(in the rows, 128 means zero)
Each row is followed by its class number.
[114,162,126,154,153,128,124,118,121,98,109,140,130,76,133,109,148,147,119,113,140,114,104,173,118,105,128,166,77,115,127,138,99,153,127,122,105,142,120,118,95,93,126,157]
2
[106,119,117,149,135,131,138,107,124,127,98,123,166,113,135,142,156,92,151,70,129,132,115,155,123,116,119,167,86,121,150,121,119,148,126,117,122,136,146,114,59,97,106,113]
8
[111,152,139,112,131,146,142,177,121,154,120,139,131,128,108,73,134,187,84,178,94,120,131,91,110,102,141,117,145,151,107,89,149,80,104,128,130,120,117,173,177,193,128,148]
5
[145,124,93,140,136,79,99,133,146,101,124,156,159,103,134,111,135,127,132,117,159,141,111,179,149,113,150,119,102,128,130,175,99,161,129,119,129,126,121,130,132,94,129,130]
4
[98,145,158,156,137,125,124,131,115,138,124,142,124,134,104,109,101,170,111,164,112,86,152,148,121,129,145,130,77,146,103,161,140,121,113,115,136,150,151,158,117,108,128,170]
0
[189,144,117,127,116,120,147,132,119,152,107,125,106,85,152,121,145,206,140,139,119,109,120,188,165,157,120,97,165,100,84,148,83,132,101,140,106,94,77,156,115,69,129,149]
0
[116,126,111,115,132,109,149,150,122,137,106,150,164,170,137,110,129,129,112,128,120,169,111,144,125,117,137,137,122,129,120,114,129,149,116,129,109,116,118,149,156,107,98,117]
6
[111,120,119,132,144,151,159,119,120,112,100,106,129,84,138,145,182,77,124,85,139,105,95,124,93,118,113,117,103,114,145,110,121,115,129,136,107,147,138,93,81,109,102,102]
3
[96,123,136,132,133,120,135,148,123,133,127,128,135,150,111,116,144,125,100,133,106,116,138,115,102,86,138,119,99,131,138,107,160,109,117,121,127,127,159,148,144,178,120,122]
6
[111,100,83,123,151,109,88,110,140,98,124,166,151,140,128,131,142,65,126,106,155,144,110,160,119,105,150,127,68,125,153,153,107,174,151,122,134,145,142,119,133,99,124,116]
7
[147,124,144,76,126,185,153,111,107,153,115,98,85,111,165,148,176,140,129,112,120,162,117,138,116,149,108,121,148,127,148,61,137,149,87,146,104,132,67,131,110,76,111,177]
1
[118,97,103,107,145,154,119,103,107,117,109,139,141,140,141,140,136,78,133,108,125,147,102,119,126,133,116,141,123,143,164,117,122,144,129,136,113,162,148,119,141,121,103,138]
2
[133,115,114,151,133,77,133,169,141,131,107,158,147,92,141,97,153,101,113,138,125,121,99,142,136,88,148,74,130,123,129,139,100,90,135,115,131,108,145,125,156,153,119,85]
2
[124,92,103,111,142,132,84,117,132,124,128,132,143,149,127,128,118,95,142,120,127,149,133,117,158,119,148,118,122,158,161,136,140,148,125,120,147,143,160,148,172,166,134,130]
4
[106,93,122,127,129,62,118,179,162,128,139,158,142,133,131,95,125,85,91,148,115,140,114,102,134,51,163,64,145,147,152,111,160,97,116,115,135,132,152,128,177,155,115,85]
4
[114,114,105,116,140,113,147,129,97,98,144,128,162,174,130,129,129,111,128,123,145,154,95,123,96,142,97,125,117,144,129,139,130,141,140,157,120,159,150,132,165,132,135,121]
3
[111,148,129,130,130,128,112,120,132,114,125,121,138,90,122,97,165,168,139,103,139,131,134,149,132,107,147,158,80,116,141,123,130,161,103,109,132,132,125,140,95,130,150,164]
4
[132,123,120,105,142,132,113,131,122,133,111,149,134,109,145,108,113,109,127,139,113,139,102,125,159,99,144,109,150,127,148,126,127,139,124,125,129,134,123,139,162,117,130,132]
7
[100,145,158,79,121,203,104,118,94,156,138,97,138,173,86,111,117,208,126,164,93,128,185,97,117,138,134,172,116,150,142,83,169,130,90,130,151,134,144,204,141,220,149,205]
8
[119,158,144,121,137,129,126,157,139,119,115,148,138,84,143,80,147,163,107,141,129,158,95,152,123,79,147,138,107,126,139,98,118,147,113,113,117,116,102,138,138,123,130,161]
2
[138,115,125,103,117,96,100,160,156,152,129,135,142,114,133,85,104,137,134,153,105,159,122,111,179,87,166,85,165,156,149,120,149,130,119,102,167,106,137,156,182,171,149,115]
3
[103,148,133,106,139,146,118,132,129,110,126,129,134,129,129,95,140,178,117,124,124,149,123,151,114,96,133,162,92,123,132,99,135,154,109,129,117,121,106,155,137,123,132,171]
0
[152,127,133,137,151,80,140,163,137,120,108,151,128,89,174,107,126,99,104,149,139,129,103,166,145,83,144,76,142,124,121,143,116,103,133,135,118,119,94,118,171,68,101,113]
7
[72,112,143,91,134,186,116,106,111,149,130,125,158,160,115,128,91,110,124,131,92,123,145,94,116,110,128,150,82,170,168,96,188,160,97,115,143,194,183,158,96,140,120,177]
8
[95,104,112,140,126,53,147,161,115,137,151,167,176,203,109,109,65,134,107,162,104,127,116,113,128,100,125,88,82,162,105,166,142,157,138,121,128,171,183,144,149,116,158,124]
1
[112,140,123,98,132,166,154,147,139,135,106,123,143,131,156,128,158,111,108,103,116,193,97,129,102,118,115,152,165,131,153,61,137,156,125,157,95,134,81,116,155,95,82,123]
5
[46,155,184,86,143,242,153,123,83,148,125,71,109,163,95,115,167,183,87,121,98,128,163,58,44,135,113,182,85,142,142,31,174,123,86,149,99,166,135,155,106,195,131,200]
4
[137,125,100,135,133,109,113,142,132,134,110,162,140,113,130,108,91,130,126,158,108,114,111,150,180,106,143,87,121,129,131,173,121,146,122,112,134,129,154,162,146,111,134,117]
6
[119,105,82,129,134,67,127,166,122,108,144,172,197,214,113,110,75,123,112,167,131,132,117,145,123,125,113,72,113,147,105,192,119,147,155,158,125,142,165,164,178,137,138,89]
8
[145,126,90,123,145,162,117,110,100,116,104,135,134,128,115,143,128,142,130,136,127,108,111,146,142,161,115,125,140,125,122,153,94,128,134,155,115,142,129,139,149,126,120,131]
5
[95,141,174,163,135,128,116,109,121,150,131,120,118,124,102,123,108,165,139,134,107,80,175,141,130,122,149,139,56,150,115,152,151,133,107,86,152,148,179,150,81,142,147,173]
0
[152,82,100,110,116,111,103,93,126,152,139,139,129,170,113,160,137,137,147,110,131,115,159,146,144,158,142,107,99,160,121,148,139,175,103,97,164,154,157,151,98,126,134,152]
3
[139,130,146,86,119,190,138,102,104,158,126,108,98,148,128,133,164,193,129,113,103,139,152,136,119,153,114,144,130,127,117,79,145,158,79,129,119,135,102,156,103,120,130,198]
0
[88,107,128,134,147,150,141,104,114,129,116,127,122,115,128,139,169,66,115,92,126,96,107,122,90,114,122,123,66,114,159,109,142,116,117,121,123,165,165,95,86,110,121,119]
7
[141,131,96,145,140,108,112,109,138,91,109,137,136,65,154,115,160,109,145,88,158,142,89,196,143,109,132,141,95,95,141,146,76,159,143,123,110,106,109,109,106,75,125,119]
0
[147,183,137,156,133,77,126,165,136,130,98,129,127,31,152,74,157,192,134,142,140,120,103,176,162,84,158,121,136,79,118,144,73,120,120,118,121,82,84,132,122,95,144,131]
7
[75,134,161,107,129,207,120,108,100,164,127,97,141,144,110,109,118,175,132,121,93,115,160,85,125,133,130,172,79,156,144,93,163,156,85,109,132,176,165,151,89,151,151,206]
4
[127,146,152,133,140,109,122,154,125,135,123,134,142,131,110,109,98,177,109,162,118,101,151,132,138,105,150,107,110,157,104,156,137,110,116,107,149,135,143,158,137,145,131,152]
3
[83,96,128,97,124,131,105,144,140,128,159,135,139,207,86,119,143,114,93,142,113,155,154,84,89,105,148,129,121,162,162,85,203,123,102,130,146,150,160,158,183,223,121,139]
4
[96,111,161,60,122,184,131,106,105,165,153,114,118,208,122,131,140,168,109,130,90,150,180,104,97,138,124,159,96,168,138,42,204,170,74,118,129,177,132,157,119,141,123,224]
2
[95,125,119,142,152,173,168,106,90,108,96,122,122,112,113,139,169,119,106,106,133,88,93,128,81,148,101,143,81,98,119,120,102,105,125,152,86,150,141,109,83,90,107,121]
0
[141,159,131,122,142,116,127,143,127,122,114,135,124,64,161,92,168,141,123,121,138,157,90,161,128,92,142,134,127,104,141,110,105,146,126,131,111,108,74,126,139,83,132,147]
7
[120,126,133,119,128,95,121,166,126,135,126,121,141,147,108,91,156,163,103,146,118,113,162,110,123,97,159,105,129,137,123,115,152,74,102,122,141,111,134,162,173,215,127,128]
4
[84,102,97,132,149,168,128,85,89,129,111,151,137,159,108,166,99,95,124,125,119,87,116,131,112,155,108,135,49,152,134,163,125,153,126,128,118,205,183,128,87,74,114,155]
1
[116,133,143,120,134,141,151,155,118,135,113,128,133,130,129,89,155,137,98,143,113,119,124,112,105,92,131,104,137,124,124,92,143,89,108,137,110,122,123,146,131,144,113,124]
8
[147,124,97,153,127,70,128,134,141,143,105,132,170,100,130,125,151,128,150,96,135,126,112,170,158,119,149,131,119,127,118,153,97,132,121,99,148,105,133,131,107,122,123,91]
3
[110,109,103,155,110,26,125,158,154,168,120,166,165,159,120,115,98,122,125,130,101,126,134,155,161,98,161,98,88,149,125,168,127,142,125,88,150,134,162,141,111,96,131,100]
1
[168,136,88,183,140,71,118,134,140,98,96,145,141,16,159,118,176,114,157,94,167,120,79,201,165,117,131,105,117,89,127,179,45,158,155,120,118,86,104,86,109,76,124,87]
5
[86,120,141,96,133,144,129,146,136,139,135,135,135,161,114,94,129,122,85,138,96,151,128,97,91,82,141,127,117,146,144,73,168,104,100,124,125,141,150,150,159,173,114,140]
0
[118,151,135,170,127,121,129,128,100,144,104,109,125,83,98,111,170,172,138,123,124,64,143,149,129,141,140,124,71,92,114,152,99,99,114,102,141,86,163,151,89,195,155,118]
6
[76,104,139,77,125,103,124,155,123,137,177,130,180,238,93,105,83,143,109,156,101,183,149,70,93,102,134,121,100,191,132,103,203,162,113,123,165,173,180,154,184,189,158,157]
3
[129,111,133,158,135,78,115,155,146,132,122,167,130,121,134,119,99,103,112,154,118,112,131,145,151,96,151,73,126,155,120,159,129,130,136,110,140,140,144,121,143,107,112,114]
5
[99,94,98,133,142,81,130,148,126,109,128,184,148,210,99,128,121,87,82,151,123,102,122,131,100,107,138,79,88,146,123,152,144,104,135,124,122,157,178,128,170,159,104,90]
2
[103,137,151,153,132,129,135,148,125,150,121,124,117,88,111,100,149,134,106,135,101,90,128,99,116,97,143,107,116,129,128,104,131,92,121,109,134,127,155,124,116,172,140,118]
5
[85,101,126,143,149,136,137,123,125,114,121,148,134,137,119,131,162,55,103,109,121,107,102,115,94,94,128,108,88,133,156,107,144,117,129,118,114,171,172,94,103,121,111,104]
2
[76,152,146,147,137,160,156,135,102,140,103,123,136,124,89,106,130,164,98,154,117,61,137,106,87,123,126,127,75,123,110,128,132,95,107,121,115,158,166,149,64,123,126,147]
8
[151,93,110,99,133,165,153,99,118,131,113,128,117,128,172,146,160,108,131,92,125,157,103,157,134,140,99,128,147,126,130,91,127,156,107,147,97,145,87,113,112,36,95,143]
0
[120,151,128,116,137,113,162,152,75,131,129,117,147,142,145,100,136,165,130,150,129,157,106,128,108,135,102,120,128,138,110,122,111,118,126,155,112,132,105,150,166,132,151,146]
1
[129,121,143,142,140,104,115,143,133,126,120,148,135,113,132,121,113,113,119,143,134,122,115,141,139,94,150,93,130,160,134,146,137,122,119,104,149,144,138,130,137,109,114,130]
3
[88,86,127,117,147,168,134,113,121,107,126,121,128,152,119,144,171,64,100,91,138,126,123,94,83,115,122,124,93,136,163,88,157,127,122,136,111,164,154,103,121,145,105,119]
4
[139,172,122,165,138,102,134,136,121,122,97,133,125,29,145,105,156,160,133,118,142,110,100,181,144,107,136,132,93,98,113,156,67,135,130,113,117,106,101,129,85,89,138,136]
1
[108,128,105,134,123,82,81,147,161,122,142,170,153,148,94,104,103,158,121,145,121,130,144,148,135,89,160,120,80,154,130,154,146,168,128,92,160,134,165,151,144,175,144,146]
5
[167,53,84,105,135,81,123,134,153,129,131,176,120,149,173,148,138,46,111,124,136,170,88,153,159,94,138,47,159,150,147,113,140,171,128,126,113,146,103,107,158,25,90,104]
1
[122,141,133,130,117,67,121,162,154,172,117,140,153,149,119,93,121,175,126,141,105,140,153,156,157,106,169,109,125,120,114,136,128,144,101,105,150,104,135,165,134,151,142,118]
7
[188,133,102,146,126,122,155,130,108,154,98,139,131,105,145,125,147,198,133,131,132,92,124,178,162,175,121,102,152,112,56,174,69,145,96,142,91,121,83,147,94,48,117,150]
4
[130,132,97,156,122,77,126,138,147,147,104,136,168,129,112,120,129,146,146,111,125,111,121,162,149,130,154,137,108,124,107,169,90,127,123,106,135,108,148,147,99,119,123,99]
3
[94,149,144,132,146,193,157,117,89,129,104,84,121,98,109,130,176,161,120,115,131,85,119,112,78,148,109,158,94,118,123,99,119,87,111,143,112,133,131,129,96,152,121,140]
3
[134,109,151,160,143,121,119,102,130,118,115,123,119,85,146,147,157,65,146,88,139,119,116,160,142,112,138,119,95,128,155,136,119,129,130,104,137,128,138,90,87,105,119,111]
0
[130,136,102,141,126,29,150,199,127,129,136,162,170,142,133,93,78,147,104,184,121,145,95,131,138,92,129,66,140,144,102,178,103,120,148,138,131,116,127,152,209,126,150,95]
1
[120,105,114,128,137,93,122,134,96,115,145,137,166,199,121,115,109,121,131,142,134,148,123,130,123,135,110,97,103,148,131,157,121,151,140,145,128,152,162,135,143,118,156,124]
8
[135,79,93,157,144,81,128,118,138,107,102,141,132,87,164,145,182,14,132,73,154,114,86,161,133,96,129,75,108,99,164,144,100,112,147,126,131,135,148,65,112,98,111,53]
7
[103,110,171,143,146,135,118,120,135,132,133,124,111,138,133,119,107,113,107,131,111,124,148,125,133,98,139,134,100,158,144,113,162,137,118,116,127,153,146,131,125,111,117,153]
0
[94,94,113,144,134,75,114,161,150,127,133,175,146,159,108,104,106,89,86,148,109,118,123,113,123,53,159,72,92,148,139,137,160,122,134,99,140,140,192,140,158,161,122,92]
6
[127,103,83,126,135,79,112,152,135,134,117,178,161,148,122,117,74,123,114,165,117,116,105,135,163,101,153,80,135,156,119,176,118,128,122,116,146,148,166,153,184,122,108,98]
3
[145,141,114,145,140,118,92,106,121,109,108,122,137,88,124,101,180,162,158,105,160,128,134,181,149,136,146,157,80,108,132,146,75,154,126,104,135,97,125,140,99,155,155,154]
2
[98,113,108,155,135,96,153,129,138,141,103,153,162,156,128,132,109,106,113,96,105,116,107,156,132,121,126,132,81,127,123,153,112,166,132,120,97,151,156,123,87,51,104,97]
0
[95,118,122,152,134,123,136,118,122,132,108,112,139,90,114,128,166,110,133,92,131,79,120,127,106,117,129,119,78,124,138,133,123,102,117,108,140,145,171,107,63,131,127,106]
3
[102,138,143,109,148,162,166,116,71,115,128,100,133,128,148,126,168,107,133,110,133,168,98,121,95,136,88,139,106,128,148,86,130,144,127,154,103,156,113,116,121,112,145,147]
1
[117,102,111,130,123,143,120,89,104,153,133,151,127,193,93,162,102,163,127,129,107,77,159,149,125,171,123,128,60,144,99,166,140,179,105,113,126,165,170,156,67,92,133,169]
6
[164,117,79,175,148,68,147,150,122,109,85,156,134,55,146,134,167,84,120,125,155,90,65,179,143,109,135,71,130,94,111,177,44,63,153,139,108,94,117,114,134,100,106,51]
1
[103,150,170,80,122,184,93,104,108,157,141,72,109,144,107,111,131,197,148,132,91,154,181,113,137,130,140,184,113,142,166,66,166,124,84,112,162,112,138,184,151,233,163,198]
0
[116,95,149,121,144,116,115,146,149,119,145,160,128,160,134,122,109,69,89,141,113,150,131,108,123,77,148,98,134,171,148,99,185,145,131,120,133,159,144,114,181,135,96,132]
5
[142,115,110,137,132,78,76,124,156,98,130,133,125,124,123,114,141,121,142,106,146,152,124,167,151,96,158,123,103,114,156,147,103,154,142,110,141,87,135,130,154,154,146,118]
0
